Below is a small trained network, with its code and all its weights. Each question gives an input and a target symbol and asks what happens when units are switched off, that is, made to give their printed mean instead of their output.

import numpy as np


def w(rows, s, z=0):
    codes = np.array(rows[::2]) - 128.0
    scale = np.full(codes.shape[1], s)
    scale[-1] = z or s
    return codes * scale


def f(y):
    return np.maximum(y, 0)


def softmax(a):
    e = np.exp(a - a.max(-1, keepdims=True))
    return e / e.sum(-1, keepdims=True)


def log_softmax(a):
    a = a - a.max(-1, keepdims=True)
    return a - np.log(np.exp(a).sum(-1, keepdims=True))


def net(x, mask):
    ids = ['αβγδεζθλμξπστψω'.index(c) for c in x.split()]
    T = len(ids)
    res = E[ids] + P[:T]
    u = 0
    for l in range(2):
        r = res
        for j in range(3):
            rows = slice(3 * j, 3 * j + 3)
            q, k, v = (r @ M[l][rows].T for M in (Q, K, V))
            z = softmax(np.where(np.tri(T) > 0, q @ k.T / 3**0.5, -1e9)) @ v
            o = O[l][rows]
            res = res + np.where(mask[u + j], z, o[:, -1]) @ o[:, :-1]
        u += 3
        y = f(res @ A[l][:, :-1].T + A[l][:, -1])
        res = res + np.where(mask[u : u + 4], y, B[l][:, -1]) @ B[l][:, :-1]
        u += 4
    return log_softmax(res[-1] @ U[:, :-1].T + U[:, -1])


Q, K, V, O, A, B = {}, {}, {}, {}, {}, {}
E = w([
[130,129,126,84,141,173],'α',
[124,144,75,54,114,111],'β',
[134,105,131,52,133,142],'γ',
[123,105,104,162,227,181],'δ',
[110,94,112,56,122,218],'ε',
[154,206,128,168,170,195],'ζ',
[106,73,116,136,189,250],'θ',
[85,72,43,107,181,180],'λ',
[161,208,110,145,167,120],'μ',
[111,124,40,137,194,95],'ξ',
[100,144,61,144,166,218],'π',
[132,223,76,138,136,153],'σ',
[125,36,138,72,176,165],'τ',
[142,166,117,123,158,173],'ψ',
[122,145,68,195,226,155],'ω',
],0.014)
P = w([
[168,170,114,53,173,149],'0',
[125,153,198,115,154,90],'1',
[162,97,133,141,62,82],'2',
[61,139,150,136,193,99],'3',
[189,74,52,160,87,115],'4',
[97,151,137,85,216,138],'5',
[212,75,56,110,113,143],'6',
[116,153,99,62,224,153],'7',
[214,116,60,80,151,166],'8',
[157,84,130,8,217,161],'9',
],0.014)
Q[0] = w([
[87,111,117,141,142,127],'0.h1',
[86,119,160,169,78,113],'0.h1',
[132,117,132,162,122,127],'0.h1',
[101,95,184,137,116,73],'0.h2',
[113,154,124,173,121,102],'0.h2',
[116,138,103,86,94,105],'0.h2',
[63,90,182,215,34,72],'0.h3',
[254,87,70,138,88,143],'0.h3',
[88,158,194,86,184,110],'0.h3',
],0.014)
K[0] = w([
[122,99,112,144,129,118],'0.h1',
[102,119,179,155,77,94],'0.h1',
[65,146,120,156,122,146],'0.h1',
[72,116,169,168,104,118],'0.h2',
[98,107,105,159,122,109],'0.h2',
[135,146,104,121,89,115],'0.h2',
[62,112,195,184,79,90],'0.h3',
[56,185,181,76,199,119],'0.h3',
[251,125,106,143,77,141],'0.h3',
],0.015)
V[0] = w([
[168,1,170,204,135,212],'0.h1',
[104,144,7,209,109,95],'0.h1',
[134,170,187,188,190,136],'0.h1',
[107,143,153,160,137,73],'0.h2',
[207,105,59,98,67,114],'0.h2',
[148,105,192,60,145,103],'0.h2',
[157,239,145,194,118,191],'0.h3',
[119,81,204,180,210,157],'0.h3',
[186,140,148,134,217,12],'0.h3',
],0.0095)
O[0] = w([
[95,167,129,130,107,34,154],'0.h1',
[97,66,207,86,94,147,73],'0.h1',
[136,129,125,91,94,127,131],'0.h1',
[127,163,159,140,120,227,2],'0.h2',
[100,100,159,174,150,125,151],'0.h2',
[146,149,133,154,147,100,154],'0.h2',
[110,129,67,74,34,148,110],'0.h3',
[88,199,153,79,195,87,169],'0.h3',
[93,139,194,127,191,248,121],'0.h3',
],0.012,0.0057)
A[0] = w([
[203,212,253,151,34,123,111],'0.n1',
[170,32,237,60,128,37,224],'0.n2',
[106,125,129,195,117,232,134],'0.n3',
[185,170,177,147,91,120,2],'0.n4',
],0.005,0.0048)
B[0] = w([
[65,2,147,100,192,52,131],'0.n1',
[101,226,123,238,139,198,255],'0.n2',
[218,58,157,46,104,57,206],'0.n3',
[26,255,202,165,81,9,128],'0.n4',
],0.0057,0.004)
Q[1] = w([
[68,118,159,206,42,109],'1.h1',
[94,97,188,97,120,117],'1.h1',
[77,80,93,111,178,118],'1.h1',
[98,187,178,144,92,139],'1.h2',
[247,169,93,94,200,130],'1.h2',
[130,40,86,86,75,126],'1.h2',
[58,64,127,2,122,137],'1.h3',
[212,113,53,77,222,113],'1.h3',
[96,76,109,109,86,168],'1.h3',
],0.0084)
K[1] = w([
[1,136,196,224,80,122],'1.h1',
[129,74,184,88,122,101],'1.h1',
[159,132,62,133,176,114],'1.h1',
[100,186,166,250,51,133],'1.h2',
[206,132,83,89,201,125],'1.h2',
[182,170,113,176,149,131],'1.h2',
[179,150,129,185,113,144],'1.h3',
[216,169,19,119,178,183],'1.h3',
[143,156,142,144,93,117],'1.h3',
],0.0093)
V[1] = w([
[101,207,95,83,82,232],'1.h1',
[198,85,184,189,126,160],'1.h1',
[142,196,145,133,112,138],'1.h1',
[78,40,90,129,118,143],'1.h2',
[86,42,157,58,173,122],'1.h2',
[150,141,184,97,127,172],'1.h2',
[255,163,175,111,53,121],'1.h3',
[91,96,93,106,99,151],'1.h3',
[127,208,226,172,118,114],'1.h3',
],0.009)
O[1] = w([
[14,10,141,134,204,15,148],'1.h1',
[37,169,39,211,190,138,51],'1.h1',
[179,58,64,87,196,111,119],'1.h1',
[68,155,149,150,51,106,109],'1.h2',
[85,198,179,111,2,153,146],'1.h2',
[94,188,56,101,163,131,104],'1.h2',
[137,85,24,168,142,175,120],'1.h3',
[22,61,135,135,111,108,125],'1.h3',
[182,121,72,27,155,152,8],'1.h3',
],0.0068,0.014)
A[1] = w([
[50,58,111,136,223,151,2],'1.n1',
[195,126,88,40,56,104,122],'1.n2',
[3,165,39,241,85,149,102],'1.n3',
[142,152,12,200,162,197,29],'1.n4',
],0.0048,0.0071)
B[1] = w([
[132,151,123,86,76,254,203],'1.n1',
[48,110,72,159,126,139,207],'1.n2',
[222,163,86,86,56,88,254],'1.n3',
[100,151,190,134,180,57,164],'1.n4',
],0.0092,0.0073)
U = w([
[48,156,178,63,173,97,76],'α',
[137,122,103,214,104,104,89],'β',
[102,107,57,74,135,126,132],'γ',
[91,146,147,160,214,102,137],'δ',
[67,181,176,59,71,148,110],'ε',
[91,146,133,58,159,3,151],'ζ',
[161,62,138,237,94,141,149],'θ',
[115,102,137,183,171,103,170],'λ',
[131,66,105,138,51,123,5],'μ',
[101,92,123,152,156,100,172],'ξ',
[73,81,217,188,82,71,52],'π',
[195,60,164,75,44,65,167],'σ',
[154,133,88,73,139,182,137],'τ',
[87,68,120,122,144,99,153],'ψ',
[88,135,220,142,125,184,222],'ω',
],0.0059,0.0034)

Each question gives the input, a string of symbols that net reads in full, and the target symbol t.
The units are the heads (3 rows each of Q, K, V and O) and the neurons (one row each of A and B). Each row of codes is followed by its name. A weight is (code - 128) times the scale printed after its matrix; where a second scale follows, it is the last column's (O, A, B and U).
mask holds one flag per unit, layer by layer, with each layer's heads first. A switched-off unit (its flag False) gives its mean, the last column of its rows in O or B, instead of its output. The means were averaged over made-up inputs and are rounded, as every weight is.
A unit's drop is (log p(t) with every unit on - log p(t) with that unit switched off) / (log p(t) with every unit on - log p(t) with every unit switched off).
The circuit of an input: a set's keep is (log p(t) with only the set's units on - log p(t) with every unit switched off) / (log p(t) with every unit on - log p(t) with every unit switched off). Starting from the 12 units with the biggest drops (on a tie, the unit counted first), units are removed one at a time, each time the one whose removal leaves the highest keep (on an exact tie, the one counted first), for as long as the keep stays at least 0.8.
circuit, biggest first: the units of the circuit, biggest drop first
most important unit: the unit with the biggest drop
k most important neurons: the k neurons with the biggest drops, biggest first
top k neurons in layer l: the k neurons of layer l with the biggest drops, biggest first
which heads matter: for each layer, one digit per head in row order, 1 if its drop is at least 0.15 and else 0, layers parted by /
input θ θ β γ π μ θ θ θ δ, target σ: circuit, biggest first	[1.h1; 0.h3]
input ξ ξ ω ω β, target ε: which heads matter	101 / 010
input ξ ζ π ξ ξ, target ε: top neuron in layer 0	[0.n3]
input ξ β α γ ξ ψ σ, target ε: circuit, biggest first	[1.h2; 0.h3; 0.h1]
input θ θ θ β γ θ ζ ζ π, target σ: circuit, biggest first	[1.h1; 0.h1; 0.h3]
input θ β θ μ, target σ: circuit, biggest first	[1.h1; 0.h3; 0.h1]
input θ β α ω π θ ε π θ, target σ: circuit, biggest first	[1.h1; 0.h3; 0.h1]
input θ θ ψ, target ζ: which heads matter	001 / 000
input θ ξ θ θ θ τ μ θ μ β, target τ: circuit, biggest first	[0.h3; 1.h3]
input ξ π θ λ ε, target ε: circuit, biggest first	[1.h2; 0.h1; 0.h3; 0.n3]
input ξ ω σ θ β β λ α ξ π, target ε: 3 most important neurons	[1.n3; 0.n3; 0.n2]
input θ θ θ θ, target ζ: circuit, biggest first	[0.h1; 0.h3]
input θ θ θ ξ θ π ξ, target σ: circuit, biggest first	[1.h1; 0.h3]
input θ β ξ α, target ω: circuit, biggest first	[0.h3]
input β ζ θ θ, target ζ: circuit, biggest first	[1.n3; 0.h3; 0.h1; 1.h1]
input τ ξ θ θ π ξ θ β ψ, target τ: circuit, biggest first	[0.h1; 1.h3; 1.h1; 0.h3]
input θ δ θ ζ ξ β, target σ: circuit, biggest first	[1.h1; 0.h3; 0.h1]
input θ ξ ε θ θ θ π ξ δ, target σ: circuit, biggest first	[1.h1; 0.h1; 0.h2]
input γ θ θ τ λ π δ δ, target δ: which heads matter	111 / 101
input θ ω β μ σ γ, target σ: which heads matter	101 / 110
input π θ π, target π: most important unit	0.h3
input σ σ ζ β ψ ξ, target μ: which heads matter	101 / 001
input θ θ ε τ θ γ, target σ: circuit, biggest first	[1.h1; 0.h3]
input π ξ π θ β θ σ ξ τ, target ω: which heads matter	001 / 000
input τ θ τ β σ ζ θ θ ζ, target ζ: 2 most important neurons	[1.n1; 0.n3]
input β θ θ π γ μ β β, target β: 2 most important neurons	[1.n3; 0.n3]
input β π ξ ξ θ π, target β: which heads matter	101 / 101
input θ π θ ξ, target σ: which heads matter	111 / 110
input δ ξ π τ ξ θ γ λ θ γ, target ζ: 2 most important neurons	[0.n2; 1.n1]
input ξ θ θ θ ξ π β, target ε: most important unit	1.h2
